Facts:
{skotror,tramem,flirak,dozo,flaklen,gravegek,veradum,grabem} stume suvu
{pipum,drero,pumal,nabro,mozer,dregu,luplal} stume pigan
{pludri,besam,kupim,zupu,gokuner,soduk} stume skepal
{stoflem,kinopar,plizena,trofafla,plebim,vebrok,sulu} stume rezam
{drudem,trezum,plidrel,tetrur,plovum,klostil,ploplu} stume pligodol
{pedum,kanik,vame,bave,divavi,trizi,suvu,faskul} stume brivide
{flurim,klutran,gemo,skepal,tristi,plibrus,gazen} stume refozi
{lurol,trami,sinu,klasan,flepo,fadon,flitukin} stume tikas
{grazu,sezek,gazor,brestetron,naka,fedre,pigan} stume digroklur
{trilus,vevor,kletrel,dufle,popi,kluvan,piruzi} stume kasan
{brudofak,kligo,drubresol,plibrom} stume meflupir
{folor,steklin,kuple,druvavuk,tasto,kavipom} stume klutran
{fodol,nuvi,kluner,genek} stume fedre
{meflupir,flidrom,ploklon,flotrum,plenuni,gibun,kluzi} stume zogrek
{kodem,flubro,mogruflel,tikas,klusor,brizutrer,truzan,pligodol} stume kledro
{brodi,pubral,flagral,dropen,nimen,plavum} stume klusor
{tubogre,grasku,kepek,skastu,rigrir,draplik,klusol} stume kuvuk
{fliplabe,pledrus,daru} stume popi
{nepoben,skobi,vaflen,vasesti,navi} stume vevor
{fotir,plako,zaplal,pliposkim} stume kodem
{stenom,lesan,plilutrul,nerok,butul} stume flidrom
{vara,rezam,nabradras,gurak} stume megrum
{zibom,lepo,lavi,dufal} stume kluvan
pludri kedi [draplik,kupim]
drero kedi [fliplabe,kledro]
kanik kedi [plilutrul]
pumal kedi [rezam,gurak,skobi]
fodol kedi [kluner]
steklin kedi [genek,rezam,kluvan,trizi,divavi,gurak,flaklen]
brestetron kedi [ploplu,plenuni,brudofak]
stenom kedi [nabro,skepal,pipum,skobi]
plidrel kedi [kluvan]
skastu kedi [flotrum]
tetrur kedi [sinu,gazor]
flidrom kedi [druvavuk]
drubresol kedi [tramem,megrum]
plizena kedi [drudem,naka,gemo]
gazen kedi [tristi,druvavuk]
ploklon kedi [kinopar,naka]
vasesti kedi [zupu,butul,stoflem,gokuner]
nuvi kedi [nabradras,brodi]
plebim kedi [skepal]
gravegek kedi [kupim]
dropen kedi [drudem]
gibun kedi [lesan,flubro,trizi,mozer,trofafla,stoflem]
lepo kedi [rigrir,trezum]
lavi kedi [klutran,genek,rezam,nimen]
brizutrer kedi [skobi]
truzan kedi [kligo]
navi kedi [pledrus,trofafla]
popi kedi [stoflem]
veradum kedi [plibrus]
pligodol kedi [vevor,ploplu,gazor]
plavum kedi [kluner,sezek,kinopar,kligo,gurak,brudofak,klusol]
piruzi kedi [skepal,tristi]
pipum mufe: suvu,klusor
besam mufe: plako,fodol,lurol,nerok
drero mufe: tikas
stoflem mufe: gurak,klusol
flurim mufe: fliplabe,tristi,skotror
kanik mufe: fadon,nabro
trilus mufe: plilutrul,drudem,megrum
pumal mufe: steklin
vame mufe: flubro,trofafla,skotror,fedre
meflupir mufe: nimen
sinu mufe: tasto
sezek mufe: gazen,folor,brivide
kinopar mufe: tasto,gemo,dufle,dufal
bave mufe: trezum,nerok
brodi mufe: plibrom,gravegek,plizena,mozer
dozo mufe: fodol,dregu,pludri
skobi mufe: kuple,kodem
mogruflel mufe: zogrek,trofafla,pludri,vaflen
zupu mufe: tetrur
pledrus mufe: tikas
kepek mufe: kodem
skastu mufe: brivide
vevor mufe: drudem,nimen
plovum mufe: suvu
kligo mufe: plibrom,kasan
lesan mufe: flubro,pedum
divavi mufe: fotir,plavum
kledro mufe: steklin
plibrus mufe: gazen,truzan
vasesti mufe: kavipom
plebim mufe: nuvi
vebrok mufe: zaplal,klutran,daru,tetrur
nabradras mufe: nuvi
flaklen mufe: tubogre,gemo
flagral mufe: draplik,pligodol
dropen mufe: popi,fliplabe
lepo mufe: zogrek,mozer
sulu mufe: tristi,dregu,dufle,faskul
kluzi mufe: trami
luplal mufe: plibrom,dufle
kluvan mufe: gemo
genek mufe: pigan
{skotror,flirak,pludri,besam,drudem,refozi,trami,folor,fodol,sinu,sezek,bave,dozo,druvavuk,fotir,stenom,naka,vara,skobi,skastu,kasan,vevor,plovum,rezam,flidrom,tristi,zaplal,digroklur,tikas,lesan,drubresol,plilutrul,trizi,klostil,kledro,vaflen,vasesti,nuvi,flotrum,klusor,plenuni,nabradras,flaklen,ploplu,flagral,zibom,pigan,daru,gravegek,dropen,gibun,lepo,gurak,sulu,nimen,brizutrer,plibrom,faskul,luplal,flitukin,pliposkim,zogrek,kluvan,veradum,dufal,grabem,genek} veski 939
{pipum,drero,stoflem,pedum,flurim,kanik,megrum,brudofak,meflupir,steklin,kupim,kodem,gazor,klasan,tubogre,plidrel,gemo,plako,zupu,kepek,fedre,divavi,gazen,trofafla,nerok,gokuner,tasto,suvu,rigrir,kuvuk,kletrel,klusol} veski 589
{tramem,brivide,trezum,lurol,grazu,trilus,pumal,klutran,vame,kinopar,kuple,brodi,brestetron,fliplabe,nepoben,flubro,grasku,skepal,mogruflel,pledrus,tetrur,kligo,nabro,plizena,mozer,plibrus,ploklon,flepo,plebim,vebrok,butul,pubral,fadon,lavi,soduk,dufle,truzan,dregu,draplik,navi,popi,kluzi,kluner,kavipom,pligodol,plavum,piruzi} veski 58
dridron (each to the one after it):
pipum dridron nabro dridron drero dridron dregu dridron luplal dridron pumal dridron mozer
drudem dridron trezum dridron plovum dridron ploplu dridron tetrur dridron plidrel dridron klostil
brudofak dridron kligo dridron drubresol dridron plibrom
folor dridron tasto dridron kuple dridron steklin dridron druvavuk dridron kavipom
vame dridron kanik dridron suvu dridron pedum dridron faskul dridron trizi dridron divavi dridron bave
sezek dridron gazor dridron fedre dridron grazu dridron pigan dridron brestetron dridron naka
brodi dridron flagral dridron dropen dridron plavum dridron pubral dridron nimen
fliplabe dridron pledrus dridron daru
skepal dridron gemo dridron klutran dridron flurim dridron gazen dridron tristi dridron plibrus
skastu dridron rigrir dridron grasku dridron tubogre dridron draplik dridron klusol dridron kepek
vevor dridron piruzi dridron popi dridron kletrel dridron dufle dridron kluvan dridron trilus
rezam dridron gurak dridron vara dridron nabradras
vasesti dridron navi dridron nepoben dridron skobi dridron vaflen
nerok dridron lesan dridron stenom dridron butul dridron plilutrul
flepo dridron fadon dridron lurol dridron sinu dridron klasan dridron flitukin dridron trami
plebim dridron stoflem dridron vebrok dridron sulu dridron kinopar dridron trofafla dridron plizena
klusor dridron brizutrer dridron flubro dridron truzan dridron kodem dridron pligodol dridron tikas dridron mogruflel
zibom dridron lepo dridron lavi dridron dufal
gravegek dridron grabem dridron veradum dridron skotror dridron tramem dridron flaklen dridron dozo dridron flirak
soduk dridron gokuner dridron pludri dridron kupim dridron zupu dridron besam
kluzi dridron gibun dridron flidrom dridron flotrum dridron plenuni dridron ploklon dridron meflupir
pliposkim dridron fotir dridron plako dridron zaplal
kluner dridron nuvi dridron fodol dridron genek

Known rows:
[29 -277 -78 -51 16 -175 -67 208 -157 -3 72 1 -85 181 24 151 22 -129 27 -52 211 -58 118 67 -71 10] : flitukin
[-1 -244 63 -27 -3 -60 123 -13 -115 -100 16 -2 -80 -219 -60 67 19 -150 -16 -152 18 -207 110 91 -41 -65] : flidrom
[60 -279 -28 -182 40 -73 157 185 -59 -169 -84 6 -15 -240 -38 239 -25 -172 77 -170 7 -204 106 67 -14 -68] : vame
[48 -252 2 14 -26 -122 224 39 16 -42 112 -93 -119 -98 79 116 32 -210 -82 -172 -25 -209 107 80 -42 13] : fedre
[69 -206 -11 -34 38 -204 -51 -133 39 -68 -36 -57 -106 -370 -24 248 -137 -123 18 -129 45 -73 128 16 294 -58] : nuvi
[125 -233 -21 -21 -24 -115 0 114 -15 70 37 -62 -179 176 74 100 5 -164 30 -96 -3 -156 179 85 -112 59] : mozer
[84 -238 7 -39 40 -78 69 64 -86 -79 -75 10 -80 -250 -40 160 -12 -132 55 -122 36 -188 127 113 -28 -19] : veradum
[93 -258 -21 -114 -26 -75 117 177 -13 -44 -5 -57 -97 -35 17 194 5 -189 53 -139 6 -177 142 71 -133 -4] : kletrel
[97 -239 -24 -12 -2 -112 54 60 25 23 42 -53 -141 34 73 139 0 -168 11 -108 -10 -167 154 92 -37 41] : dufle
[1 -251 -49 43 119 -220 253 10 29 -27 70 81 -75 -103 127 225 38 -155 -32 -84 110 -180 69 112 47 63] : fotir
[7 -177 -52 -147 -53 -288 67 76 -29 63 160 -57 -138 165 114 148 -14 -153 -106 -135 121 -40 83 -17 74 -60] : kodem
[9 -175 -163 -186 42 -126 302 -67 -298 -126 20 180 3 162 -49 265 152 -106 -16 -139 172 -112 93 60 -487 -96] : kledro
[104 -213 -16 -100 -37 -54 51 204 -85 4 -10 -29 -131 33 -14 100 14 -157 51 -101 16 -147 174 101 -134 -34] : ploklon
[81 -206 0 -168 -116 -20 97 227 -208 -46 49 -37 -105 265 -40 58 82 -163 18 -154 47 -153 150 75 -432 -60] : meflupir
[-7 -326 -137 -53 60 -226 162 247 -80 -109 55 3 19 -135 65 250 3 -187 18 -100 129 -116 60 57 102 1] : flepo
[-34 -329 -127 73 71 -253 149 194 12 -37 158 -29 -36 -59 121 209 -2 -196 -27 -74 121 -136 75 92 148 52] : fadon
[135 -222 13 -148 -29 -36 -103 174 -165 -37 -113 13 -130 192 -51 82 20 -102 98 -101 92 -149 170 77 -300 -51] : dozo
[129 -215 39 -177 -8 -24 -58 190 -162 -63 -97 11 -99 114 -90 119 14 -112 103 -113 80 -139 165 95 -239 -34] : flaklen
[73 -278 -24 21 32 -120 224 48 77 -52 29 -69 -100 -207 67 221 -33 -199 23 -147 -32 -217 120 81 75 24] : gemo
[124 -237 -24 -192 -56 -3 7 253 -151 -30 -51 6 -96 248 -42 113 76 -142 90 -100 31 -171 179 84 -363 -30] : trilus

Rows:
No name comes twice in this set of rows, the named rows included.
[85 -239 67 71 5 -82 93 15 -58 -33 70 -37 -163 -14 49 19 82 -163 -34 -139 14 -211 124 135 -150 36] => pigan
[32 -189 -5 -159 66 -214 251 112 135 17 10 58 -99 -2 177 194 -11 -156 -44 -119 62 -189 68 65 142 -1] => trezum
[72 -133 56 -246 3 -155 30 162 -37 74 -42 95 -152 373 57 117 30 -95 16 -75 148 -141 125 57 -122 -49] => klostil
[23 -225 -49 -185 -16 -177 86 263 -63 18 37 35 -83 197 91 161 43 -144 20 -86 144 -112 99 49 -37 -31] => pubral
[115 -183 -37 -304 -108 -90 -116 231 -134 -11 -69 -68 -125 233 -61 200 -57 -124 92 -129 77 -60 168 -14 -135 -99] => kepek
[95 -236 -46 -81 16 -170 33 -17 49 -31 16 -75 -122 -176 45 234 -63 -160 22 -140 -6 -131 131 14 162 -7] => kuple
[47 -247 -210 28 27 -207 63 4 -152 67 143 54 -95 232 58 236 87 -133 -19 -28 170 -60 145 95 -276 80] => trami
[54 -329 94 -100 28 85 211 567 -109 -190 -150 27 -8 -35 -25 34 97 -204 106 -151 30 -360 108 180 -254 10] => pledrus
[79 -245 44 -114 34 -17 33 227 -154 -128 -133 37 -61 -28 -79 136 39 -133 115 -132 46 -199 138 122 -225 -38] => genek
[124 -186 39 -224 21 -148 -124 130 -106 -120 -152 -21 -81 -104 -129 251 -66 -99 86 -139 52 -42 153 50 -35 -86] => skobi
[54 -250 -148 -174 60 -58 299 35 -125 -194 -91 73 32 -216 -66 338 52 -161 79 -170 -3 -190 119 80 -283 -48] => kluzi

The same things again, as new rows of numbers:
Known rows:
[-92 -199 218 -179 -94 193 -129 -86 -70 113 156 136 -75 -227 43 9 -9 -142 -321 -184 -206 183 147 134 5 218 -127 94 -249 -70 -73 -119 218 251 106 -1 7 173 124 -58 -100 -218 213 98 144 -192 -73] : popi
[-153 -280 105 -135 -433 205 -180 -169 -66 83 111 137 -158 183 -62 -215 88 21 66 -226 -208 287 59 261 -90 -120 -171 -53 -26 -163 148 -107 38 -54 7 53 15 17 162 -55 26 13 234 219 155 -40 -292] : fliplabe
[-100 201 -217 -188 225 -47 202 -339 -45 -119 79 -203 185 -144 -108 -105 -138 281 1 178 -5 -186 -200 -149 172 14 -45 -110 -128 114 -301 51 111 69 103 58 -159 -158 4 -135 194 95 196 -17 3 -134 248] : pumal
[-217 -14 -154 -503 -102 52 -61 -511 67 356 265 -137 252 67 117 107 83 -62 -510 -12 -248 -105 -243 112 6 181 8 -91 -200 150 -109 -188 46 -97 138 44 -182 -22 57 -74 108 227 337 -106 13 -111 449] : mozer
[112 37 67 313 -10 -18 -7 359 20 -188 -167 -6 -209 -91 66 -139 -9 118 318 -120 102 92 58 -6 65 -155 -37 -12 65 -176 -44 179 42 22 -69 16 229 -36 43 3 159 23 -238 74 -123 159 -345] : skastu
[-44 -54 93 105 250 98 -162 109 -55 -301 318 12 -165 -115 109 -6 72 -128 -40 -90 73 -61 275 -125 61 255 123 246 -160 76 -58 2 96 131 10 -68 172 178 5 -14 -47 -195 -82 -79 -5 245 -12] : digroklur
[-97 -42 74 -76 -71 -30 -116 -222 -81 -60 96 43 60 140 150 -146 140 -33 170 -86 -87 21 -103 89 -55 -10 16 -67 -52 158 27 -123 20 -147 40 91 75 54 74 64 74 -107 132 1 -8 -57 -23] : pedum
[-109 128 -25 21 52 -221 -11 -55 -117 -372 -440 48 -195 -92 298 -118 15 263 76 -330 3 -46 14 191 25 115 -32 72 -11 207 -149 237 -246 25 -48 97 136 29 -59 48 79 -73 -67 167 172 46 -295] : lesan
[-142 32 35 -69 -25 -48 -217 -171 -43 77 -56 -32 92 182 278 274 240 -237 -219 -54 -75 2 105 58 66 24 149 -81 -148 147 139 -45 -158 -203 94 78 36 40 -3 91 3 147 63 -311 -103 50 144] : faskul
[16 123 -301 -152 281 -179 41 -108 -8 -111 65 -85 40 -25 270 55 8 157 -127 -59 -50 -243 -201 107 17 130 68 -65 -25 137 -119 137 -19 -67 -34 -62 -5 56 -58 114 143 -5 2 -156 -55 38 325] : trizi
[55 -15 43 195 -152 72 -112 311 -25 -171 -7 12 -235 -9 75 -87 70 106 173 -216 72 152 59 94 66 -131 -2 -32 -42 -173 70 108 0 6 -1 13 160 5 32 27 103 -78 -137 -68 -100 147 -300] : zibom
[-85 159 -102 -141 475 49 -23 114 48 -269 -64 -38 36 -199 40 524 22 -320 -789 -7 127 -240 192 -37 207 313 137 39 -283 18 -215 288 -84 126 2 -226 -200 287 -143 -51 -148 72 -135 -338 36 151 369] : kluvan
[-219 57 -29 -257 -41 108 100 -401 112 207 97 -132 349 116 -153 262 81 -170 -318 227 -167 3 -140 -150 35 -106 19 -120 -130 184 -59 -150 123 -141 207 87 -199 -100 45 -40 -39 250 299 -256 -138 -197 340] : plizena
[-18 5 -26 10 -153 138 31 76 13 294 -44 -30 -15 -183 -125 -146 -70 169 -63 -141 -20 164 -101 84 44 -91 -169 -63 -54 -169 -29 -10 101 209 122 35 173 -104 130 -131 104 59 123 120 50 -75 -183] : navi
[98 -58 83 327 -94 -13 -47 261 2 31 -111 36 -35 -7 43 -64 -25 130 244 -134 119 66 44 50 -180 -156 -6 -15 106 -245 254 136 -43 41 -93 -7 182 -21 2 32 -226 -25 -160 57 -59 75 -248] : pliposkim
[-66 -317 24 44 -367 53 18 -115 6 346 98 43 29 142 -120 -252 0 127 236 -24 -66 72 -67 128 -316 -66 -172 35 171 -68 163 -145 -4 9 -40 27 31 -54 93 -40 -295 48 65 179 217 -112 -194] : trezum
[-101 -233 14 81 -232 -94 -58 -192 -70 197 -65 114 105 133 67 -147 115 0 133 -80 -94 8 -22 115 -237 -47 19 62 97 57 133 -91 -42 -63 -12 84 37 22 48 5 -198 -25 63 76 81 -71 -184] : plako
[117 -169 -27 203 -91 -101 -35 123 32 197 195 -74 118 77 70 -5 25 7 147 84 -15 -80 -175 17 -157 -97 83 38 94 0 205 -15 35 -65 -23 -8 44 -15 -17 41 -195 -109 -122 -199 -164 52 52] : zaplal
[-30 312 142 24 257 -466 72 -229 -58 -358 -620 156 -33 62 140 -7 11 -99 78 160 45 -144 37 -173 136 188 109 160 34 508 -305 -100 -304 -89 -24 177 -107 2 -130 109 151 -2 -12 111 143 -148 46] : besam
[-34 355 -279 -109 367 -6 108 -26 88 -127 -233 -262 148 -84 121 406 54 38 -559 54 77 -220 -80 62 258 118 77 -125 -122 77 -160 373 -188 -56 -6 -2 -206 -2 -100 -75 95 327 -84 -186 -136 144 221] : flaklen

Rows:
No name comes twice in this set of rows, the named rows included.
[-102 82 47 199 -135 8 109 138 114 254 -487 -40 -14 -24 -309 53 -86 55 -256 -37 68 43 184 115 -31 -110 -89 -11 81 -35 -116 245 -343 112 -120 106 -62 -119 -20 -286 -350 425 5 333 308 -8 -377] => brodi
[-282 232 -18 -100 378 -396 56 -469 -125 -271 -324 -97 54 26 231 30 260 -31 -155 -6 -53 -289 146 -139 114 165 152 54 -100 546 -219 -29 -307 -301 56 255 -74 42 -126 -66 97 158 85 41 153 38 136] => dozo
[53 -259 93 -189 -27 336 -56 9 10 80 492 -10 -42 -103 -217 -12 -78 -113 -111 86 -85 82 71 -74 -65 211 -106 104 -102 -62 -67 -190 335 257 59 -97 -11 103 129 -41 62 -173 100 -50 -18 16 118] => brivide
[31 -140 -177 -32 113 -145 -2 -40 31 261 308 -23 245 88 212 70 28 67 22 84 -54 -225 -279 26 -189 0 98 -6 67 106 209 -14 -10 -157 -100 -129 -115 -3 -156 105 -192 -165 -89 -269 -190 -13 270] => nimen
[-230 244 25 94 107 -230 13 17 -47 -148 -560 -37 7 -37 107 190 92 -72 -306 -62 140 1 261 -33 160 98 155 -4 -119 175 -220 228 -335 -148 26 214 -61 75 -101 -67 -67 310 12 69 154 102 -100] => sulu
[-270 -218 78 -38 -235 55 -241 -262 -147 -239 34 92 -26 188 363 -65 246 88 340 -164 -98 153 36 116 63 -128 59 1 -266 3 209 93 -9 -209 54 83 127 170 41 157 -47 -167 149 -219 -13 -43 -211] => fodol
[-223 -243 262 -75 -160 11 -268 -176 -176 -150 259 240 -115 -114 118 -72 149 -173 -38 -274 -83 93 222 2 46 131 -15 226 -280 93 -7 -129 98 -83 144 -9 45 270 77 49 -126 -262 147 136 203 -42 -178] => fedre
[267 -24 116 200 -206 90 -119 373 33 -78 -116 109 -243 93 48 60 -58 -47 320 -40 29 284 -43 137 -1 -115 -47 1 153 -326 263 -19 161 19 -59 -45 63 -10 -26 228 196 -163 -196 -82 -189 38 -236] => folor
[-114 313 -207 -281 213 130 250 -111 157 -83 -379 -213 153 32 -429 371 -74 -80 -465 294 141 -78 92 -41 306 93 -15 -201 -105 -51 -238 343 -267 -9 -3 -39 -372 -75 -35 -258 0 590 167 -109 247 47 143] => kinopar
[-70 46 -87 164 85 3 79 196 157 184 -308 -108 114 90 -102 357 61 -98 -321 100 136 -132 119 -48 -74 -47 166 -21 -8 -77 37 290 -250 -132 -81 30 -134 -9 -75 -72 -336 326 -198 -158 19 151 34] => sinu
[-254 65 122 13 -125 -150 83 -204 -108 -256 -587 80 -168 -48 -99 -432 -4 235 187 -152 47 104 227 94 0 98 -127 27 -10 117 -278 83 -253 38 -5 241 132 -36 43 -163 114 167 201 602 436 -80 -489] => vame

Now the same things, written a new way:
Known rows:
[6 -9 -29 -19 77 -77 60 -44 -49 -245 0 106 156 39 6] : pedum
[23 21 -72 -67 -156 49 -30 43 -33 -219 -64 -156 -5 49 9] : skepal
[25 28 -8 0 -99 13 75 -7 -60 -145 -38 -13 70 -29 6] : stenom
[-16 -52 -8 -3 119 -44 -84 4 14 -165 -45 51 107 42 65] : trofafla
[33 22 -34 -33 -103 9 59 4 -53 -7 -41 -62 72 24 -13] : gibun
[8 42 -52 -56 -84 -114 25 27 79 29 103 -56 -112 50 -84] : kluzi
[-17 28 -57 -33 -21 -92 -7 -7 67 -180 131 -7 -109 76 -78] : stoflem
[-50 -107 64 38 196 30 3 12 -51 374 -54 87 27 2 30] : plidrel
[69 72 0 285 -118 160 -270 5 155 257 -33 -42 -354 120 97] : kluvan
[-35 -18 25 102 14 -206 -115 75 164 -49 52 5 -91 -37 36] : trilus
[-13 -36 -28 3 -41 66 -70 19 -51 -274 -44 -51 -2 21 36] : megrum
[-45 -28 12 55 132 -242 -82 45 158 30 92 73 -50 24 -6] : kepek
[21 8 -23 -21 -53 39 50 -16 -67 -133 -24 14 71 -2 1] : grasku
[34 -4 14 21 78 -16 -52 -9 37 1 -65 15 85 3 82] : tristi
[31 -3 21 -44 203 -156 -1 -20 62 174 -55 97 247 39 53] : flirak
[5 31 30 11 204 -296 -42 -19 199 251 98 125 67 30 -11] : dozo
[24 27 -14 4 -98 -35 77 -3 -47 -134 -23 -10 67 -25 -6] : fodol
[-27 -12 -4 -8 233 -265 -84 -11 168 45 98 121 27 79 -4] : divavi
[-55 4 -27 29 -135 -230 39 32 83 -393 155 44 -64 -53 -81] : drero
[17 2 -54 -88 -160 87 -42 25 -28 -111 -38 -128 -11 33 -13] : fliplabe

Rows:
No name comes twice in this set of rows, the named rows included.
[5 -8 -21 114 -294 95 -48 78 -72 -421 -92 -137 -96 -47 48] => popi
[-77 -62 96 36 230 -66 -47 24 119 558 77 76 -121 -46 -13] => mogruflel
[145 94 -134 80 -43 302 -118 -123 -35 412 -66 43 -111 361 17] => gemo
[77 37 -109 18 -63 112 -35 -51 -53 102 -46 8 -22 208 -5] => tasto
[58 87 5 156 1 -43 -94 -49 134 239 79 102 -141 85 6] => luplal
[-55 -92 52 30 156 128 10 -17 -85 219 -24 78 15 -13 19] => klasan
[-134 -88 154 -9 90 149 12 27 35 471 137 -34 -256 -195 -72] => kledro
[-35 25 -16 -60 -85 -266 71 69 96 -79 133 -48 -84 -27 -120] => plebim

